Here is a tiny trained network, its code and every weight. The questions are about switching its units off for an input and a target symbol, where a switched-off unit gives its printed mean instead of its output.

import numpy as np


def w(rows, s, z=0):
    codes = np.array(rows[::2]) - 128.0
    scale = np.full(codes.shape[1], s)
    scale[-1] = z or s
    return codes * scale


def f(y):
    return np.maximum(y, 0)


def softmax(a):
    e = np.exp(a - a.max(-1, keepdims=True))
    return e / e.sum(-1, keepdims=True)


def log_softmax(a):
    a = a - a.max(-1, keepdims=True)
    return a - np.log(np.exp(a).sum(-1, keepdims=True))


def net(x, mask):
    ids = ['εζηθξψω'.index(c) for c in x.split()]
    T = len(ids)
    res = E[ids] + P[:T]
    r = res
    for j in range(2):
        rows = slice(2 * j, 2 * j + 2)
        q, k, v = (r @ M[0][rows].T for M in (Q, K, V))
        z = softmax(np.where(np.tri(T) > 0, q @ k.T / 2**0.5, -1e9)) @ v
        o = O[0][rows]
        res = res + np.where(mask[j], z, o[:, -1]) @ o[:, :-1]
    y = f(res @ A[0][:, :-1].T + A[0][:, -1])
    res = res + np.where(mask[2:26], y, B[0][:, -1]) @ B[0][:, :-1]
    return log_softmax(res[-1] @ U[:, :-1].T + U[:, -1])


Q, K, V, O, A, B = {}, {}, {}, {}, {}, {}
E = w([
[80,117,183],'ε',
[157,146,135],'ζ',
[112,155,33],'η',
[198,7,98],'θ',
[147,142,194],'ξ',
[168,243,84],'ψ',
[153,123,142],'ω',
],0.015)
P = w([
[103,58,194],'0',
[207,75,255],'1',
[209,76,225],'2',
[201,90,201],'3',
[185,81,184],'4',
[157,81,167],'5',
[141,90,157],'6',
[95,93,152],'7',
],0.0062)
Q[0] = w([
[2,154,69],'H1',
[193,180,173],'H1',
[185,238,74],'H2',
[156,189,218],'H2',
],0.0097)
K[0] = w([
[195,201,167],'H1',
[30,78,51],'H1',
[176,25,78],'H2',
[3,250,79],'H2',
],0.0055)
V[0] = w([
[170,45,196],'H1',
[56,46,2],'H1',
[184,20,148],'H2',
[2,204,152],'H2',
],0.007)
O[0] = w([
[63,201,171,206],'H1',
[44,13,59,68],'H1',
[118,194,31,211],'H2',
[255,84,161,4],'H2',
],0.0094,0.0044)
A[0] = w([
[124,111,87,139],'N1',
[163,67,164,61],'N2',
[73,123,109,31],'N3',
[156,120,199,92],'N4',
[104,146,192,19],'N5',
[127,105,200,100],'N6',
[147,113,209,216],'N7',
[162,149,63,141],'N8',
[168,108,136,49],'N9',
[219,114,111,222],'N10',
[125,76,140,118],'N11',
[112,144,154,60],'N12',
[78,106,177,60],'N13',
[10,139,159,51],'N14',
[77,106,189,22],'N15',
[141,66,73,201],'N16',
[208,134,166,29],'N17',
[233,84,129,129],'N18',
[134,111,186,107],'N19',
[183,118,249,193],'N20',
[186,126,151,69],'N21',
[100,60,132,178],'N22',
[154,152,132,2],'N23',
[166,97,127,144],'N24',
],0.011,0.0058)
B[0] = w([
[88,87,193,158],'N1',
[21,36,132,139],'N2',
[101,31,235,151],'N3',
[187,172,66,173],'N4',
[125,177,19,148],'N5',
[207,101,76,162],'N6',
[92,101,149,220],'N7',
[167,44,129,197],'N8',
[89,193,106,130],'N9',
[156,45,148,198],'N10',
[84,107,126,141],'N11',
[138,183,40,135],'N12',
[217,79,109,139],'N13',
[199,52,96,181],'N14',
[221,88,76,139],'N15',
[132,142,188,171],'N16',
[108,174,41,160],'N17',
[155,2,62,165],'N18',
[208,117,114,158],'N19',
[115,170,155,254],'N20',
[153,187,45,149],'N21',
[167,134,120,162],'N22',
[58,63,138,132],'N23',
[93,102,104,145],'N24',
],0.0079,0.0083)
U = w([
[198,98,92,82],'ε',
[48,188,255,254],'ζ',
[16,116,62,27],'η',
[109,40,195,216],'θ',
[163,144,214,125],'ξ',
[74,233,80,80],'ψ',
[85,178,243,250],'ω',
],0.01,0.0033)

Each question gives the input, a string of symbols that net reads in full, and the target symbol t.
The units are the heads (2 rows each of Q, K, V and O) and the neurons (one row each of A and B). Each row of codes is followed by its name. A weight is (code - 128) times the scale printed after its matrix; where a second scale follows, it is the last column's (O, A, B and U).
mask holds one flag per unit, heads first, then neurons. A switched-off unit (its flag False) gives its mean, the last column of its rows in O or B, instead of its output. The means were averaged over made-up inputs and are rounded, as every weight is.
A unit's drop is (log p(t) with every unit on - log p(t) with that unit switched off) / (log p(t) with every unit on - log p(t) with every unit switched off).
The circuit of an input: a set's keep is (log p(t) with only the set's units on - log p(t) with every unit switched off) / (log p(t) with every unit on - log p(t) with every unit switched off). Starting from the 12 units with the biggest drops (on a tie, the unit counted first), units are removed one at a time, each time the one whose removal leaves the highest keep (on an exact tie, the one counted first), for as long as the keep stays at least 0.8.
circuit, biggest first: the units of the circuit, biggest drop first
unit that matters most: the unit with the biggest drop
k most important neurons: the k neurons with the biggest drops, biggest first
which heads matter: for each layer, one digit per head in row order, 1 if its drop is at least 0.15 and else 0, layers parted by /
drop of u: that unit's drop, to one decimal
input ψ ζ ω, target ε: which heads matter => 11
input ε ε θ η, target η: which heads matter => 01
input ψ θ θ ψ ξ, target ε: circuit, biggest first => [H2 N6 N4]
input η ζ η ξ, target θ: circuit, biggest first => [H1 H2]
input ξ ψ ξ ε, target ψ: unit that matters most => H1
input ψ η ψ ψ, target ε: circuit, biggest first => [H1 H2 N18]
input ψ ψ ζ, target ε: circuit, biggest first => [H2 H1 N18 N4]
input ξ ξ θ ε ζ ω, target ζ: which heads matter => 10
input ψ η ξ ψ ω ε, target ε: which heads matter => 01
input ξ ψ ψ ε ξ ξ, target ψ: which heads matter => 10
input ψ ψ ω, target ε: 2 most important neurons => [N18 N4]
input ψ ψ ψ ω ξ, target ε: 2 most important neurons => [N6 N18]
input ψ ξ ψ, target ε: 2 most important neurons => [N18 N10]
input η ψ ε η, target θ: unit that matters most => H2
input ξ ζ ξ, target ψ: drop of H1 => 0.5
input η θ ψ η, target η: drop of H2 => 1.0
input η η ξ, target θ: drop of H1 => 1.9
